Below is a small trained network, with its code and all its weights. Each question gives an input and a target symbol and asks what happens when units are switched off, that is, made to give their printed mean instead of their output.

import numpy as np


def w(rows, s, z=0):
    codes = np.array(rows[::2]) - 128.0
    scale = np.full(codes.shape[1], s)
    scale[-1] = z or s
    return codes * scale


def f(y):
    return y / 2 * (1 + np.tanh(0.7978845608 * (y + 0.044715 * y**3)))


def softmax(a):
    e = np.exp(a - a.max(-1, keepdims=True))
    return e / e.sum(-1, keepdims=True)


def log_softmax(a):
    a = a - a.max(-1, keepdims=True)
    return a - np.log(np.exp(a).sum(-1, keepdims=True))


def net(x, mask):
    ids = ['δεζηθστφω'.index(c) for c in x.split()]
    T = len(ids)
    res = E[ids] + P[:T]
    r = res
    for j in range(2):
        rows = slice(2 * j, 2 * j + 2)
        q, k, v = (r @ M[0][rows].T for M in (Q, K, V))
        z = softmax(np.where(np.tri(T) > 0, q @ k.T / 2**0.5, -1e9)) @ v
        o = O[0][rows]
        res = res + np.where(mask[j], z, o[:, -1]) @ o[:, :-1]
    y = f(res @ A[0][:, :-1].T + A[0][:, -1])
    res = res + np.where(mask[2:10], y, B[0][:, -1]) @ B[0][:, :-1]
    return log_softmax(res[-1] @ U[:, :-1].T + U[:, -1])


Q, K, V, O, A, B = {}, {}, {}, {}, {}, {}
E = w([
[141,104,109,54,43],'δ',
[133,132,221,189,105],'ε',
[52,13,104,128,201],'ζ',
[150,193,150,151,211],'η',
[208,170,232,101,87],'θ',
[65,150,58,103,74],'σ',
[72,21,181,196,54],'τ',
[135,205,36,236,64],'φ',
[151,42,22,6,225],'ω',
],0.014)
P = w([
[204,2,66,123,122],'0',
[107,185,109,98,139],'1',
[108,180,107,110,127],'2',
[108,181,118,133,119],'3',
[101,187,113,139,103],'4',
[97,196,104,151,104],'5',
],0.0098)
Q[0] = w([
[126,54,68,77,223],'h1',
[104,124,62,12,76],'h1',
[184,127,163,252,228],'h2',
[177,83,107,48,135],'h2',
],0.013)
K[0] = w([
[135,118,116,66,227],'h1',
[253,55,78,163,155],'h1',
[127,190,212,117,168],'h2',
[158,119,121,29,123],'h2',
],0.014)
V[0] = w([
[109,92,186,231,214],'h1',
[160,131,218,51,7],'h1',
[47,150,96,116,79],'h2',
[144,96,184,176,120],'h2',
],0.011)
O[0] = w([
[42,172,190,65,113,3],'h1',
[122,56,64,145,245,119],'h1',
[121,1,180,76,128,168],'h2',
[56,205,215,182,156,50],'h2',
],0.0091,0.0065)
A[0] = w([
[153,122,51,225,181,15],'n1',
[244,227,135,134,238,66],'n2',
[239,141,146,189,64,104],'n3',
[156,88,197,55,192,201],'n4',
[255,191,143,176,153,101],'n5',
[59,99,83,17,130,99],'n6',
[101,45,146,120,242,64],'n7',
[144,28,103,96,102,1],'n8',
],0.0086,0.0072)
B[0] = w([
[176,204,175,157,126,229],'n1',
[111,112,101,20,49,230],'n2',
[69,139,102,173,131,234],'n3',
[30,138,107,192,146,181],'n4',
[4,128,125,111,83,232],'n5',
[164,81,220,185,152,225],'n6',
[149,170,152,28,101,186],'n7',
[136,178,147,108,175,253],'n8',
],0.011,0.0063)
U = w([
[170,240,143,138,150,106],'δ',
[156,176,158,133,80,88],'ε',
[164,116,201,100,51,61],'ζ',
[120,158,168,74,183,140],'η',
[99,214,157,58,115,107],'θ',
[1,34,117,103,159,74],'σ',
[76,221,175,181,194,201],'τ',
[97,164,113,192,77,64],'φ',
[160,59,63,90,95,253],'ω',
],0.0089,0.0047)

Each question gives the input, a string of symbols that net reads in full, and the target symbol t.
The units are the heads (2 rows each of Q, K, V and O) and the neurons (one row each of A and B). Each row of codes is followed by its name. A weight is (code - 128) times the scale printed after its matrix; where a second scale follows, it is the last column's (O, A, B and U).
mask holds one flag per unit, heads first, then neurons. A switched-off unit (its flag False) gives its mean, the last column of its rows in O or B, instead of its output. The means were averaged over made-up inputs and are rounded, as every weight is.
A unit's drop is (log p(t) with every unit on - log p(t) with that unit switched off) / (log p(t) with every unit on - log p(t) with every unit switched off).
The circuit of an input: a set's keep is (log p(t) with only the set's units on - log p(t) with every unit switched off) / (log p(t) with every unit on - log p(t) with every unit switched off). Starting from all 10 units, units are removed one at a time, each time the one whose removal leaves the highest keep (on an exact tie, the one counted first), for as long as the keep stays at least 0.8.
units of the circuit, in order: the units of the circuit, biggest drop first
k most important neurons: the k neurons with the biggest drops, biggest first
heads that matter: for each layer, one digit per head in row order, 1 if its drop is at least 0.15 and else 0, layers parted by /
drop when u is switched off: that unit's drop, to one decimal
input θ η θ, target θ: units of the circuit, in order : (n2; h2; n5)
input η η η σ φ θ, target φ: 2 most important neurons : (n3; n8)
input ε σ σ, target σ: units of the circuit, in order : (h1; h2)
input τ θ σ σ η δ, target τ: units of the circuit, in order : (h2)
input δ δ δ, target δ: units of the circuit, in order : (n1; h1; n8)
input σ σ σ ε σ τ, target σ: units of the circuit, in order : (n1; h1)
input η σ σ, target ζ: units of the circuit, in order : (h1; n6; h2)
input σ θ η, target θ: units of the circuit, in order : (n2; h2)
input σ δ σ σ ε, target τ: heads that matter : 01
input η η ζ η δ, target ζ: heads that matter : 10
input σ η η η θ θ, target θ: heads that matter : 11
input σ ε δ σ σ θ, target σ: heads that matter : 00
input η σ σ η τ, target σ: heads that matter : 11
input δ η σ, target δ: most important neuron : (n1)
input ω σ θ, target ω: 2 most important neurons : (n2; n8)
input ε φ θ σ τ σ, target σ: 2 most important neurons : (n1; n8)
input θ σ η δ η δ, target η: drop when n7 is switched off : 0.4
input σ τ η θ, target τ: drop when h2 is switched off : 0.3
input θ σ σ, target η: drop when n7 is switched off : 0.6
input θ σ σ σ θ, target σ: most important neuron : (n4)
